cols: Y J A U Q
[ 82 128 158 102 106] -> Pamug
[ 82 128 158 102  61] -> Kinug
[107 129 111 122 140] -> zum
[ 82 128 158 102 159] -> Reneb
down: [102 122] | U
which: [ 82 128 158 102 159] | Reneb

cols: X C M H N
[161  92 120 155 137] -> Nofat
[114  99 127 134 152] -> Temur
[127  92 120 128 139] -> lisab
[114 160 148 134 140] -> vido
[142 161 161 151 147] -> Minu
both lisab Temur:  | [127]
both Minu Nofat:  | [161]
which: [161 161] | Minu
down: [137 152 139] | N
which: [161  92] | Nofat
loc: [139] | lisab, 4

cols: T E V F W P L
[134 100  83 154 186 198 123] : kima
[ 67  54 141 175  99  70 122] : visub
[115 194  88 157 188 170 136] : bedam
[134 100  83 154 113 198 123] : tika
[ 67  55 141 175 113 110 167] : Pidob
[ 67  55 141 175 113 113 112] : Ludoz
down: [100  54 194 100  55] | E
rest: [134 100  83 154 113] | [198 123]

cols: R K G Z B S D
[160 129  69  89 111  96 108] -> fite
[ 94 130 130 160  59 113 122] -> Satap
[109 111 113  82 101  98 156] -> doz
[108  71 156 142 134 159 114] -> keki
[ 84 108 176 122  96 120 109] -> vuro
[108  76 161 101 149 176 149] -> basub
[161 165 112 147  86 168 107] -> fup
which: [130 130 160  59 113] | Satap
down: [ 89 160  82 142] | Z
down: [130 113 156 176 161] | G
both Satap fite:  | [160]
both fite keki:  | [108]
which: [111 113  82] | doz
loc: [114] | keki, 6

cols: zepu lide Depo kebov
[ 54 115 120 128] : Fafi
[ 54 110 115 185] : tuf
[152 116 110 118] : Tuful
rest: [ 54 115] | [120 128]
both tuf Tuful:  | [110]
down: [128 185] | kebov
which: [110 115] | tuf
rest: [ 54 115 120] | [128]
which: [120 128] | Fafi

cols: Sez mogip musi dunan Daba
[129  88 101 133 169] : duso
[112  61 143  94 139] : gisa
[140  67 163  90 161] : sameg
[149  90 101 140 175] : pufa
[115  90 123 103  96] : kezi
[109  82 106 118 148] : zeki
[114 184  97 150  78] : zimom
[138  64 138 101 153] : bapa
[106 104 102 127 141] : lav
[141  67 163  89 161] : sinem
[104 172 112 130  62] : gadim
[143  87 104 113 165] : vos
down: [101 123 106] | musi
both lav gadim:  | [104]
both gadim gisa:  | [112]
down: [101 143 163 101] | musi
down: [88 61 67 90 90] | mogip
rest: [138 101] | [153]

cols: Torup pepun Buzo vube mopa tonat vap
[132  85  99 115 118 126 134] -> rig
[142 113 126 120 106 125 139] -> Gusa
[138 130 143 117 124 126 109] -> vumiv
[130  52 133 133 142 125 136] -> duv
[128 174 137 115 139 124 107] -> rokit
[121 195 143 116 137 128 126] -> soz
[123 108 118 117 134 130 157] -> gub
[142  89 150 126 126 126 147] -> Sazes
[127  68  91 108 126 125 144] -> fal
[135 126 150 118 121 125 119] -> zudof
down: [126 125 125] | tonat
loc: [107] | rokit, 6
rest: [143 116] | [137 128 126]
loc: [174] | rokit, 1
both vumiv Gusa:  | [126]
down: [142 138 130 128 121 123 142 127] | Torup

cols: bavuf fof vasov zadat Basan sodor Tas fure zor
[113  82  51 130  80 118 188  75 105] = rorat
[132  80 118 141  82 124  54  76 119] = guzuf
[113  75  51  76  80 118  64  75 105] = Padip
which: [130  80 118] | rorat
rest: [ 51 130  80] | [118 188  75 105]
which: [130  80] | rorat
which: [132  80 118 141  82 124  54  76 119] | guzuf
rest: [75 51] | [ 76  80 118  64  75 105]
down: [105 119] | zor
rest: [141  82] | [124  54  76 119]

cols: sak tete Rebi ved
[121 172 178  73] : fafem
[192 172  88 172] : bag
[ 71  98 128  90] : buk
[112 178 101 164] : Bamib
[ 78 100 111 110] : verum
[167 177  62 173] : vug
which: [177  62] | vug
which: [101 164] | Bamib
down: [ 78 167] | sak
both fafem Bamib:  | [178]
down: [101 111] | Rebi
loc: [111] | verum, 2

cols: Bobi kuze dos reb Nozi
[ 97  67 149 126 124] = Kep
[ 67  96 130 127 109] = medum
[123 127 124  68  89] = zumo
[123 127 124  67  89] = foz
[106 126 130  99  66] = vanut
[124 127 141  72  86] = gipu
[126  96 131 127 123] = Nevi
[126 125 155  65 105] = ligir
loc: [109] | medum, 4
down: [ 86 123] | Nozi
rest: [125 155] | [ 65 105]
rest: [ 96 130 127] | [109]

cols: Daro nomem vigun zis Rez Lupi ruman
[157  75  73 149 178 162 174]  buga
[152 149 147 160 109  90 115]  tapu
[154 161 159 163 104  76 103]  vugi
[109 132 133 110 114 137 119]  moru
[150 150 149 164 111  79 108]  dafa
[ 77 146 141  82 115 172 108]  kuza
[ 93 135 132  97 119 165 121]  vuke
[160 155 154 172 102  66  99]  Masop
[158 147 145 171 109  80 108]  guve
[154 155 154 167 105  72 104]  Dezo
[ 83 137 138  83 111 165 112]  Limu
[157 142 146 159 106  83 108]  kef
down: [115 103 119 108 108 121  99 108 104] | ruman
down: [ 73 147 159 133] | vigun
which: [154 155 154 167 105  72 104] | Dezo

